M =
128  131  130  129  127  128  129  129  132  129  130  127  132  127  127
113  195  108  109  144  111  110  109  203  109  108  149  208  146  145
128  207  173  168   77  128  166  167  210  170  169   81  204   81   84
143   59  150  148  110  145  148  148   50  149  149  105   44  108  109
129  130  131  131  125  129  131  131  130  131  131  125  130  125  125
128  128  129  129  128  128  129  129  128  129  129  127  128  127  128
Indices start at 1.
row 1 col 1 -> 128
row 6 col 6 -> 128
row 1 col 14 -> 127
row 4 col 13 -> 44
row 1 col 3 -> 130
row 3 col 10 -> 170
row 4 col 9 -> 50
row 6 col 3 -> 129
row 4 col 15 -> 109
row 3 col 4 -> 168
row 5 col 5 -> 125
row 2 col 1 -> 113
row 1 col 10 -> 129
row 5 col 13 -> 130
row 3 col 12 -> 81
row 2 col 15 -> 145
row 6 col 7 -> 129
row 4 col 12 -> 105
row 5 col 9 -> 130
row 6 col 9 -> 128
row 1 col 13 -> 132
row 2 col 10 -> 109
row 2 col 6 -> 111
row 4 col 4 -> 148

arr =
| 115 | 117 | 132 | 156 |  82 | 106 |  53 | 117 | 104 | 105 | 138 |  97 | 188 |
| 111 | 153 | 128 | 102 | 133 | 167 | 135 | 142 | 141 | 148 | 133 |  92 | 135 |
| 139 | 129 | 132 | 174 | 150 |  77 | 106 | 152 | 134 | 176 | 108 | 121 | 163 |
| 109 | 130 | 111 | 126 | 181 |  87 |  85 | 104 | 117 | 218 | 151 | 159 | 125 |
| 119 | 154 | 106 | 146 | 134 | 113 | 137 | 118 | 183 | 163 | 123 |  61 | 110 |
| 142 | 159 | 133 | 132 | 135 | 138 | 179 | 130 |  34 | 171 | 109 | 216 | 100 |
| 143 | 150 |  91 | 145 | 175 | 180 | 133 | 118 | 121 |  96 | 126 |  69 | 139 |
| 115 | 155 | 109 |  69 |  93 | 166 | 110 | 107 |  97 | 127 | 125 | 182 | 162 |
| 126 | 128 |  93 | 148 |  82 | 157 | 104 | 110 | 126 | 192 | 130 | 136 | 145 |
| 123 | 112 | 133 | 155 | 139 | 121 | 148 | 123 | 131 | 125 | 139 | 115 | 131 |
| 136 | 129 | 107 | 177 |  89 | 184 | 133 | 142 | 119 | 138 | 153 | 148 | 133 |
| 131 | 134 | 151 |  55 | 155 | 133 |  51 | 121 | 144 | 105 | 126 | 100 |  90 |
| 123 | 106 | 151 | 122 |  81 | 186 | 177 | 116 | 157 | 165 | 118 | 112 | 139 |
| 140 | 112 | 136 | 133 | 119 | 125 |  83 | 128 |  92 | 134 | 110 | 105 | 136 |
Rows and columns are counted from 1.
(1, 1) => 115
(13, 12) => 112
(10, 5) => 139
(14, 9) => 92
(8, 11) => 125
(14, 5) => 119
(13, 2) => 106
(14, 6) => 125
(11, 7) => 133
(13, 5) => 81
(7, 9) => 121
(13, 11) => 118
(12, 4) => 55
(10, 9) => 131
(2, 6) => 167
(3, 8) => 152
(12, 11) => 126
(2, 2) => 153
(4, 7) => 85
(4, 10) => 218
(1, 12) => 97
(4, 13) => 125
(14, 10) => 134
(8, 13) => 162
(11, 4) => 177
(8, 3) => 109
(7, 3) => 91
(9, 1) => 126
(5, 3) => 106
(13, 3) => 151
(12, 6) => 133
(7, 13) => 139
(6, 5) => 135
(14, 2) => 112
(5, 2) => 154

X = [[135, 157, 148, 222, 139, 150, 219, 76, 103, 112, 92, 127], [116, 161, 140, 139, 147, 106, 127, 134, 114, 119, 151, 156], [151, 111, 130, 132, 123, 160, 142, 134, 152, 148, 118, 114], [127, 104, 114, 48, 122, 115, 51, 179, 157, 149, 164, 133], [120, 158, 140, 137, 146, 110, 127, 136, 119, 122, 151, 154], [145, 139, 142, 150, 139, 148, 151, 136, 142, 142, 134, 136], [114, 161, 139, 138, 146, 103, 126, 132, 112, 116, 150, 155], [116, 161, 140, 139, 147, 106, 128, 133, 113, 118, 151, 155], [152, 110, 130, 132, 123, 162, 143, 135, 154, 149, 118, 114], [147, 139, 143, 152, 140, 151, 155, 136, 143, 143, 133, 136], [125, 105, 113, 47, 122, 113, 49, 178, 155, 147, 164, 133], [103, 155, 131, 132, 139, 92, 118, 122, 100, 105, 142, 148], [115, 161, 139, 138, 146, 105, 127, 133, 113, 118, 150, 155]]
Indices start at 1.
(1, 1)	135
(8, 8)	133
(10, 12)	136
(3, 10)	148
(4, 1)	127
(7, 6)	103
(8, 1)	116
(13, 10)	118
(12, 5)	139
(10, 6)	151
(3, 9)	152
(7, 5)	146
(12, 3)	131
(2, 10)	119
(2, 4)	139
(1, 5)	139
(6, 6)	148
(7, 4)	138
(13, 5)	146
(10, 10)	143
(9, 10)	149
(10, 5)	140
(4, 4)	48
(7, 11)	150
(5, 1)	120
(2, 9)	114
(5, 2)	158
(2, 1)	116
(1, 6)	150
(8, 9)	113
(10, 8)	136
(11, 8)	178
(9, 3)	130
(5, 6)	110
(7, 3)	139
